In the rows, 128 means zero.
Here are made-up nodes, facts about them, and rows of numbers that follow some of those facts. Name the node behind each unnamed row.

Known rows:
[131 143 143 131 142 133 134 122 152 134 125 115 141 131 133 120 120 124
 102 119 107 120 141 128 123 121 131 121 122 132 131 136 126 153 116 137
 122 140 145 104 134 125]: zipak
[133 128 124 101 136 134  77 114 110 158 159 134 138 147 121 132 140 124
 115  94 143 139 107 117 129 123 123 143 116 139 144 131 137 101 135 135
 152 130 116 123 145 126]: tregrom
[115 114 110 134 113 115 164 131 120  92 115 132 101 113 121 134 121 142
 175 162 138 141 121 130 134 133 128 134 136 120 124 122 118 120 149 115
 111 127 105 166 117 119]: brogu
[153 144 135 103 158 139  96  90 127 157 158 109 147 134 110 136 112 122
 105 103 106 133 114 110 137 122 115 144 109 148 145 138 134 133 133 140
 153 159 120  99 160 125]: zuplim
[115 110 108 141 124 107 147 141 119  94 117 124 110  99 129 124 123 140
 163 186 131 139 103 137 134 128 133 141 139 130 120 100 116 121 143 127
 111 130 122 158 112 131]: traklos
[117 116 108 142 118 123 151 137 124  84 120 135  95 106 128 137 121 154
 170 163 141 134 127 139 142 125 140 141 127 120 122 112 112 123 147 124
 121 120 112 152 122 120]: mikleram
[119 141 138 125 138 122 131 124 152 137 129 116 146 132 135 111 123 103
 100 130 100 127 134 136 116 125 119 119 136 143 135 127 130 155 117 142
 115 143 150 124 124 133]: suklo
[127 143 140 123 141 119 119 123 134 129 115 113 155 119 138 117 122 111
 108 151  85 116 129 135 132 133 131 127 127 154 130 106 108 155 138 131
 129 155 158  99 149 138]: bubur
[107 129 156 104 148 181 131 133 152 159 127  93 134 135 105 149  89 114
 136  91  73 107 173 141 155 140 110 131 127 156 113 163 125 149  95 142
 108 116 113 115  84 130]: sastok
[116 127 123 137 146 116 172 124 152  90 121  99 105 103 116 117 104 149
 147 168 122 143 118 131 119 108 133 143 125 123 132 127 120 150 127 147
  93 144 113 143 105 114]: trasus
[133 143 143 135 134 134 133 119 163 127 130 120 137 130 136 124 114 123
 104 112 110 110 150 127 126 117 131 111 125 128 133 141 128 151 112 140
 124 135 149 109 133 123]: totruki
[141 139 138 104 155 133  86  95 145 151 163 109 146 136 120 126 113 121
  98 101 117 124 114 113 128 104 124 137 111 145 151 139 133 123 120 150
 139 149 127 109 149 120]: seski
[113 113 109 137 112 117 163 130 126  92 121 134  97 113 120 134 120 137
 174 160 138 141 122 130 134 134 125 133 139 124 126 122 122 121 147 117
 113 124 106 169 113 119]: gumon
[142 140 140 107 149 132  83  88 153 146 168 112 147 133 122 123 112 115
  97  98 114 119 118 112 130 100 122 129 117 142 155 141 132 123 117 154
 142 150 135 117 148 118]: dregos
[137 138 135 102 164 117  64 104 135 152 161 104 164 118 129 112 120 107
  95 136  98 127  91 122 128 109 124 144 124 165 147 106 124 124 126 157
 143 160 149 110 148 140]: dudre
[137 111 115 150 120 116 163 137 131 101 119 122 100 102 122 125 121 155
 157 162 159 138 110 121 118 117 130 129 133 101 118 133 135 118 124 122
 106 122 108 153 104 121]: baklu
[128 126 131 133 125 134 118 148 123 142 122 139 133 132 141 126 139 132
 113 117 142 125 130 129 127 134 132 121 129 124 117 129 134 122 121 123
 134 113 140 116 128 137]: nozek
[133 144 140 125 142 128 132 123 137 139 119 113 150 130 129 116 123 115
 108 136  96 123 134 131 125 133 125 123 129 141 129 126 124 156 125 131
 121 148 142 106 134 135]: flesim

Some facts about the nodes:
dregos gripel:c mopa:trobul trastul farofli:pigroplis stezo:skibagrin
trasus gripel:b mopa:klilo farofli:flefli stezo:nubur
leka gripel:a farofli:difam
skoga gripel:c mopa:brogu gegreplo begas klilo sagek skibagrin farofli:domibras
sobun gripel:a mopa:plogrem dopor drapa drubros farofli:sidrogro
nubur gripel:b mopa:trastul drapa
drubros gripel:a mopa:vatrir sagek
stefum gripel:a mopa:stupleval bragrobruk farofli:guzum
drudar gripel:a
drarok gripel:b stezo:domibras
fekloplim gripel:a mopa:lafluvun farofli:klidror
mibra gripel:a mopa:skibagrin farofli:bodros
kalapel gripel:b
gratu gripel:a farofli:lasta
befu gripel:a mopa:gegreplo stezo:vike nutetrel
sugri gripel:b mopa:sagek stezo:griful skibagrin
fluplin gripel:a
drefle gripel:a farofli:skoga
megrenor gripel:a farofli:kude
flobo gripel:d farofli:zibos
mikleram gripel:b mopa:fuzas stefum sagek
rapaskik gripel:b mopa:sugri trastul
flaskik gripel:c mopa:granuk farofli:ketu
pugrefol gripel:a mopa:griful
ketu gripel:d stezo:pebri greva plotruk
skibagrin gripel:c mopa:kifovok trastul dadra grigruklo farofli:bragrobruk
vugatel gripel:b farofli:retrodro stezo:brogu pigroplis
klugrur gripel:a mopa:kifovok klusom nanek dadra sagek farofli:misuk stezo:klusom goplar nutetrel
guplon gripel:c
gofeza gripel:b mopa:veskadrik drubros
regrar gripel:c farofli:ritru
loflo gripel:a farofli:begak stezo:grivek gumon klaki gelik
drapa gripel:a mopa:kifovok trastul
ploge gripel:a stezo:boflis
givoskan gripel:c mopa:veskadrik benodren stezo:lafluvun granis
tagrel gripel:a
griti gripel:b mopa:kifovok griful staskun mikleram farofli:pezan stezo:balar kasu
lanel gripel:c mopa:trastul
sagek gripel:b farofli:loskas stezo:grigruklo liskul
susekur gripel:b farofli:fleka
fluklutrun gripel:a farofli:grisko
kledruk gripel:c farofli:griti
bresu gripel:a farofli:brepal
klatri gripel:b stezo:lagazam
misuk gripel:a farofli:trikeska stezo:regrar fekloplim
kleflos gripel:c mopa:trobul stezo:skisar
domibras gripel:b farofli:noru
riro gripel:a
pezan gripel:b farofli:gofeza
takli gripel:b mopa:trobul stezo:vabruk
debror gripel:a mopa:floplu sagek farofli:klilo
floplu gripel:b mopa:nanek sagek farofli:brogidril
begak gripel:a mopa:stobos
klobre gripel:a farofli:zusken
lafluvun gripel:b mopa:fleka farofli:natraplol
bodros gripel:b farofli:debror stezo:bruzi kasu
mogor gripel:a
dadra gripel:a mopa:kifovok trobul
trages gripel:c farofli:benodren
dotro gripel:a farofli:bufi stezo:gule
briskofle gripel:d mopa:sagek farofli:kliskun stezo:flobo deres
dore gripel:a farofli:klufal stezo:skupus pugrefol vike mogor megrenor
fafle gripel:a mopa:benodren gofeza sagek farofli:mikleram
zipak gripel:a mopa:kifovok nanek dadra stezo:griful
trobul gripel:b
brimukor gripel:c mopa:rapaskik farofli:gule stezo:megrenor
flefli gripel:a
granis gripel:a mopa:kifovok noru farofli:vabruk
sastok gripel:a mopa:bila takli stezo:balar
kliskun gripel:c farofli:flaskik
gule gripel:a farofli:drinufo
gegreplo gripel:b farofli:grimar stezo:tagrel stobos
tregrom gripel:c farofli:vatrir
pebri gripel:a mopa:fuzas nanek
klusom gripel:b mopa:kifovok
kenum gripel:a farofli:givoskan stezo:truplel kalapel regrar
dodrak gripel:a farofli:tregrom
trekli gripel:b mopa:benodren stezo:brepal
broliskik gripel:a farofli:trobres
tranestes gripel:a mopa:grusto brogu farofli:braflorun stezo:dodrak kalapel trekabrin vizedrer
bubur gripel:a stezo:pugrefol kledruk guplon mono nutetrel
depen gripel:a farofli:grusto
steplim gripel:c farofli:gritru stezo:trastul
nakil gripel:b stezo:vike stefum traklos
bragrobruk gripel:c mopa:goplar farofli:sobun
nosok gripel:b farofli:flodo
fatan gripel:b farofli:skupus
kude gripel:b mopa:sagek farofli:vizedrer stezo:pigroplis vizedrer
sisti gripel:c mopa:goplar stezo:pezan rapaskik basun flogas
zukom gripel:a farofli:fluklutrun stezo:guplon fafle sobun
reva gripel:b farofli:dregos stezo:klusom goplar
goplar gripel:a farofli:briskofle
viflu gripel:a
ritru gripel:a farofli:plitro
bruzi gripel:a mopa:briskofle nanek
stupleval gripel:a farofli:gegreplo
brepal gripel:b
klaki gripel:c
teston gripel:a farofli:kledruk stezo:veskadrik basun
suklo gripel:a mopa:kifovok farofli:grivek stezo:klobre
brogrotril gripel:c farofli:lanel
trelek gripel:a mopa:kifovok nosok farofli:bresu
drinufo gripel:a mopa:drapa sagek farofli:flogas stezo:gruzugre brogrotril
balar gripel:a mopa:kifovok floplu farofli:trelek
truplel gripel:a farofli:granuk
stigrak gripel:c farofli:vabrul
plogrem gripel:b mopa:sagek stezo:stiklem
veskadrik gripel:b farofli:drubros
vike gripel:c farofli:gelik
klidror gripel:a mopa:drubros stezo:truplel guplon
lova gripel:a farofli:viflu
pledru gripel:a mopa:grusto sugri gritru farofli:fluplin stezo:zotal traklos
nudram gripel:c farofli:drefle
skupus gripel:a mopa:briskofle farofli:lafluvun
flodo gripel:a mopa:trobul farofli:tripo stezo:trobres viflu
tripo gripel:a farofli:zopa
gritru gripel:c mopa:floplu benodren sagek farofli:fleklo
kifovok gripel:c mopa:sagek farofli:stefum
mono gripel:c mopa:nutetrel
natraplol gripel:b stezo:stiklem flaskik
trogrim gripel:a mopa:staskun dadra sagek farofli:begas stezo:kifovok broliskik
bavu gripel:b mopa:veskadrik farofli:nudram
lasta gripel:c farofli:stiklem
trobres gripel:b mopa:kifovok
nutetrel gripel:a mopa:brimukor
gumon gripel:b farofli:bruzi
begror gripel:a mopa:nanek ruples stezo:tagrel nodro drudar
ruples gripel:a
basun gripel:c
retrodro gripel:d mopa:trastul farofli:nodro
stoskam gripel:a stezo:lagazam
brogidril gripel:b mopa:grimar sagek farofli:voklis stezo:drudar tripo
potul gripel:c farofli:trobul stezo:zusken gratu ziguplis stigrak nutetrel traklos
seski gripel:c mopa:flodo plotruk stezo:rabrur sidrogro
zanirus gripel:a farofli:plotruk
grotol gripel:d farofli:goplar
kostus gripel:a mopa:sagek stezo:klobre traklos
brogu gripel:b farofli:stustur
fuzas gripel:a mopa:veskadrik sagek farofli:brogrotril stezo:mogor
plusol gripel:a stezo:pezan
stustur gripel:a farofli:pligam
pligam gripel:a mopa:vabrul sagek
sidrogro gripel:a
zotal gripel:b mopa:trastul sagek
begas gripel:a farofli:dopor
klufal gripel:b farofli:nosok stezo:mogor grigruklo
gelik gripel:a mopa:klugrur floplu begas farofli:leka
liskul gripel:c mopa:noru sagek skibagrin farofli:fafle
grimar gripel:b mopa:vatrir sagek farofli:drudar
plotruk gripel:b mopa:nutetrel debror farofli:gumon
gegras gripel:b mopa:kifovok sagek farofli:ziguplis
vabrul gripel:d farofli:tragi
trastul gripel:a mopa:kifovok
zibos gripel:c mopa:gumon fleka dadra fafle farofli:totruki stezo:balar lafluvun dadra
tazom gripel:a mopa:bragrobruk farofli:vike
fleka gripel:a mopa:sagek stezo:ziguplis boflis
suskitis gripel:a farofli:rugo
zusken gripel:a farofli:balar
nodro gripel:a farofli:mogor
kibi gripel:a farofli:trogrim stezo:brepal riro flefli
sukluk gripel:d mopa:sugri sagek
granuk gripel:b farofli:britrok stezo:grivek balar
stobos gripel:b mopa:drubros farofli:dore
nanek gripel:b mopa:sagek
flesim gripel:a farofli:noman stezo:floplu ziguplis
britrok gripel:a farofli:mibra
lorar gripel:b farofli:lova
stiflus gripel:a farofli:zuplim
plitro gripel:a mopa:britrok sagek farofli:bubur
benodren gripel:c mopa:kifovok sagek farofli:gruzugre
boflis gripel:a
voklis gripel:a mopa:gelik farofli:bavu
rabrur gripel:b farofli:stiflus
bufi gripel:a
zopa gripel:d mopa:sagek farofli:fuzas
traklos gripel:b farofli:floplu
deres gripel:a
dudre gripel:c mopa:givoskan stezo:susekur nutetrel
guzum gripel:a farofli:ruples stezo:tripo
lostem gripel:a mopa:nanek benodren vatrir sagek farofli:megrenor stezo:retrodro
noru gripel:a mopa:trobul lostem benodren farofli:zukom
vabruk gripel:b mopa:kledruk
trikeska gripel:c mopa:sugri suklo
staskun gripel:a mopa:stupleval nanek sagek
kasu gripel:b farofli:stigrak
vofler gripel:b
fleklo gripel:b farofli:vugatel stezo:truplel fluplin
dopor gripel:a mopa:drubros benodren farofli:broliskik
vizedrer gripel:a farofli:skoplus
grivek gripel:a farofli:loflo
skoplus gripel:b farofli:kenum stezo:kalapel sukluk
baklu gripel:b mopa:rapaskik vatrir farofli:flesim
vatrir gripel:b mopa:sagek
tragi gripel:d
grusto gripel:a
nozek gripel:a mopa:veskadrik
tabrur gripel:d farofli:befu stezo:mogor baklu benodren
noman gripel:c farofli:potul stezo:vofler
ziguplis gripel:a farofli:lagazam
flogas gripel:a mopa:nanek farofli:stopi
brugilu gripel:a farofli:stupleval
rugo gripel:b mopa:rapaskik sagek
difam gripel:b mopa:lova dadra farofli:traklos
klilo gripel:a mopa:gegreplo fekloplim farofli:dadra
totruki gripel:a mopa:kifovok farofli:dotro stezo:granis liskul
lagazam gripel:a farofli:steplim
bila gripel:b stezo:mono
kole gripel:a stezo:lanel ritru tragi
pigroplis gripel:a farofli:flobo
greva gripel:b mopa:sagek farofli:didrupun
loskas gripel:a farofli:tazom stezo:greva
stopi gripel:a mopa:fuzas farofli:gegras
skisar gripel:a mopa:zizo sagek
trekabrin gripel:c mopa:suklo farofli:suskitis
braflorun gripel:c mopa:kifovok plogrem staskun drapa farofli:regrar
gruzugre gripel:a mopa:fuzas sagek
zizo gripel:a mopa:sagek
griful gripel:b mopa:vabrul
stiklem gripel:b farofli:kasu
zuplim gripel:c stezo:tregrom grimar
didrupun gripel:a
grigruklo gripel:a farofli:sagek
grisko gripel:a mopa:gritru farofli:brogu stezo:stobos
tastuken gripel:a farofli:skibagrin
befafi gripel:a mopa:ruples trastul farofli:teston

Name these rows:
No name comes twice in this set of rows, the named rows included.
[113 112 144 116 135 180 113 159 128 166 127 115 125 136 119 151 111 129
 140  91 111 110 161 141 155 145 114 134 129 139 100 155 131 120  96 135
 123  90 112 123  80 143] | balar
[144 139 132  99 161 114  68  96 124 158 156 101 169 122 122 111 124 100
 103 143  87 132  91 122 128 118 118 145 126 166 148 107 125 129 133 145
 142 170 141 111 150 142] | potul
[138 128 134 134 126 133 123 144 121 152 118 130 139 135 135 121 139 128
 116 119 142 126 129 123 118 134 126 116 132 117 114 141 143 122 111 120
 125 114 132 117 117 135] | granis
[131 130 126 105 138 130  74 114 123 153 161 131 136 151 125 120 143 130
 107  87 155 131 108 118 116 106 134 136 113 128 148 139 137  95 121 147
 140 126 120 125 135 117] | liskul
[124 127 131 131 126 139 119 150 120 137 124 141 128 128 142 137 136 136
 118 115 136 124 134 130 136 138 135 126 122 132 116 125 124 124 130 122
 144 115 141 110 140 135] | pligam
[113 109 115 140 117 128 162 134 137  95 128 127  95 107 123 142 110 141
 170 156 141 133 126 131 141 131 124 134 139 122 122 127 125 121 134 124
 115 117 107 171 103 124] | lafluvun
[119 111 134 130 151 166 157 130 164 107 131  84  96 100  96 149  67 148
 178 144  87 112 155 143 162 118 117 149 131 134 111 152 117 147 101 150
  97 118  96 148  65 124] | griti
[126 114 111 139 113 119 167 128 116  95 115 131 101 103 118 144 115 144
 175 166 137 136 119 126 143 141 126 135 133 123 118 120 119 120 152 106
 122 129 104 157 128 124] | trobul
[124 128 129 124 116 128 135 135 119 146 126 146 132 141 135 134 140 109
 119 114 131 140 134 128 126 157 115 119 138 134 124 132 140 131 133 112
 136 123 132 134 133 140] | begas
[122 121 120 139 134 103 154 114 157  87 124 103 120  96 125 112 103 121
 155 191 102 130 116 134 124 110 124 130 147 130 135 113 116 148 127 142
  97 146 131 162 103 127] | reva
[120 138 141 124 136 140 135 124 153 135 133 120 134 133 129 128 113 112
 110 111  98 122 151 135 131 132 120 122 131 141 132 135 126 157 117 139
 124 137 138 121 123 129] | loflo
[140 141 145 136 140 132 133 122 150 133 127 116 145 116 138 127 111 124
  99 129 102 112 138 122 134 127 128 117 124 137 127 126 125 155 122 132
 134 144 154  99 145 134] | klidror
[128 121 124 106 140 129  74 120 126 160 168 133 135 144 130 126 141 124
 102  93 156 140 101 119 121 113 124 141 120 135 144 135 147  98 118 149
 146 123 124 132 132 128] | trekabrin
[119 110 109 146 123 114 165 140 130  98 126 129  97 111 123 129 123 142
 161 163 149 151 114 130 124 129 123 137 140 114 125 124 133 125 134 127
 108 121 110 168  99 127] | lorar
[125 127 132 132 114 134 119 138 125 135 124 148 131 135 143 138 135 121
 122 114 130 115 143 129 141 144 129 115 134 131 123 126 125 122 135 115
 146 115 142 126 144 136] | bufi

The same nodes again, as new rows of numbers:
Named rows:
[132 146 129 122 137 110 150 130 130 130 129 127 113 131 137 122 131 109
 141 145 141 136 133 134 117 138 144]: pebri
[125 132 129 120 132 120 148 133 149 130 122 140 122 121 134 113 100 118
 149 128 124 134 135 131 130 106 124]: ploge
[124 139  98 113 123 106 138 136 111 124 134 133 116 126 151 132 132 120
 133 129 143 128 144 116 126 113 144]: noru
[133 104 132 144 113 145  96 117 108 122 123 122 147 127 112 132 167 136
 107 124 109 121 107 112 145 145 117]: rabrur
[122 133 125 116 133 117 140 137 144 128 118 136 121 119 137 123  93 114
 135 114 125 130 133 133 135 109 130]: loflo
[131 146 121 119 136 109 144 135 127 128 136 122 115 135 137 134 124 111
 135 132 137 131 129 136 120 135 146]: plitro
[109  94 140 104 120 124 108 138 175 139 122 117  88 118 140 102 109 162
 138 122 142 143 146 141  81 139 108]: sisti
[137 106 140 150 115 148 103 113 111 124 116 128 148 124 110 121 174 131
 114 136 113 126 112 110 144 146 114]: rapaskik
[140  98 135 153 105 127 109  98 112 126 108 119 164 129 124 145 157 147
  98 124 110 127  99 139 161 161 114]: difam
[137 146 132 127 133 115 149 130 132 135 137 126 113 126 137 124 128 110
 140 144 140 133 137 131 123 124 142]: trastul
[138  97 130 151  98 128 106  99 109 128 114 121 161 125 126 143 160 152
  99 122 112 125 104 129 164 150 113]: floplu
[122  80 116 138 105 134 107 102 121 115  81 139 172 116 124 129 136 151
 105 108  98 124 103 133 162 143  96]: brogidril
[128 104 127 141 118 142 100 116 106 117 110 125 150 130 111 130 171 132
 108 126 110 122 104 116 141 157 116]: greva
[ 49 177 175 113 127 152 122 139 101 124  94  67 135 151 106 168  93 160
 143 155 183 144 170 140 149  91  80]: kledruk
[139 121 132 141 122 148 116 129 120 137 145 129 133 145 119 149 131 155
  99 133 140 118 135 121 103 119 115]: vabrul
[133 145 124 122 133 113 141 135 128 132 145 119 112 130 137 135 121 115
 133 130 135 129 132 132 123 124 146]: ritru
[130  94 137 146 115 159 105 114 124 121 101 144 162 113 107 112 144 135
 120 121  96 122 113 110 156 120  97]: takli
[142 147 139 133 128 120 147 129 133 141 148 124 112 122 137 124 125 114
 139 143 139 132 142 125 130 111 143]: grusto

Which node is each row?
No name comes twice in this set of rows, the named rows included.
[137  99 134 153  95 124 106 101 116 129 129 122 160 137 123 148 153 161
 111 119 110 131  97 129 168 149 108] | traklos
[ 49 140 183 129 113 161 104 119  84 104  41  75 161 140  85 147 150 145
 128 168 151 147 134 119 170 128  58] | vabruk
[120 131 115 112 138 119 145 135 141 123 115 136 127 124 133 124  95 116
 140 117 121 128 131 139 127 114 129] | tranestes
[133 104 133 143 115 147  95 120 108 121 122 121 148 127 110 133 167 135
 107 123 107 120 107 112 143 144 117] | stiklem
[139 146 130 129 127 119 142 133 129 139 156 118 112 125 138 135 119 117
 132 130 135 126 139 126 133 107 146] | lova
[134 141 123 120 134 116 142 133 128 131 143 117 114 129 136 134 121 115
 133 131 132 126 134 135 118 123 145] | megrenor
[144 140 135 133 123  99 152 118 135 140 138 113 125 131 148 147 108 125
 125 130 135 135 125 157 141 133 145] | gelik
[119  90 123 131 122 150  97 122 121 110  93 138 161 122 107 121 141 135
 114 109  93 120 103 120 145 138 100] | kude
[ 93 132 109 128 140 155 132 126 149 137 131 130 114 129 117 127  97 147
 125  99 141 113 140 127 120 122 123] | steplim
[147 148 138 114 142 115 132 149 128 127 150 120 117 134 131 132 119 104
 142 136 125 132 132 138 112 119 146] | tripo
[134  84 133 143 112 160 102 109 126 123 102 127 164 105 110 123 134 143
 104 110  87 114 112 124 152 118  99] | sagek
[140 147 132 126 130 119 138 137 129 137 157 117 112 128 136 137 118 115
 133 129 132 127 137 128 128 109 146] | britrok
[137 148 137 128 132 113 146 132 131 135 136 128 112 126 140 124 128 106
 136 144 143 136 137 129 128 126 146] | dadra
[106 150 110 125 139 122 149 128 132 133 138 114  96 135 126 134 127 115
 128 119 144 122 126 125 118 144 149] | stopi
[129 116 143 114 113  89 131 128 158 143 140  94  85 127 151 133 118 139
 126 128 139 145 125 154 106 155 139] | tazom

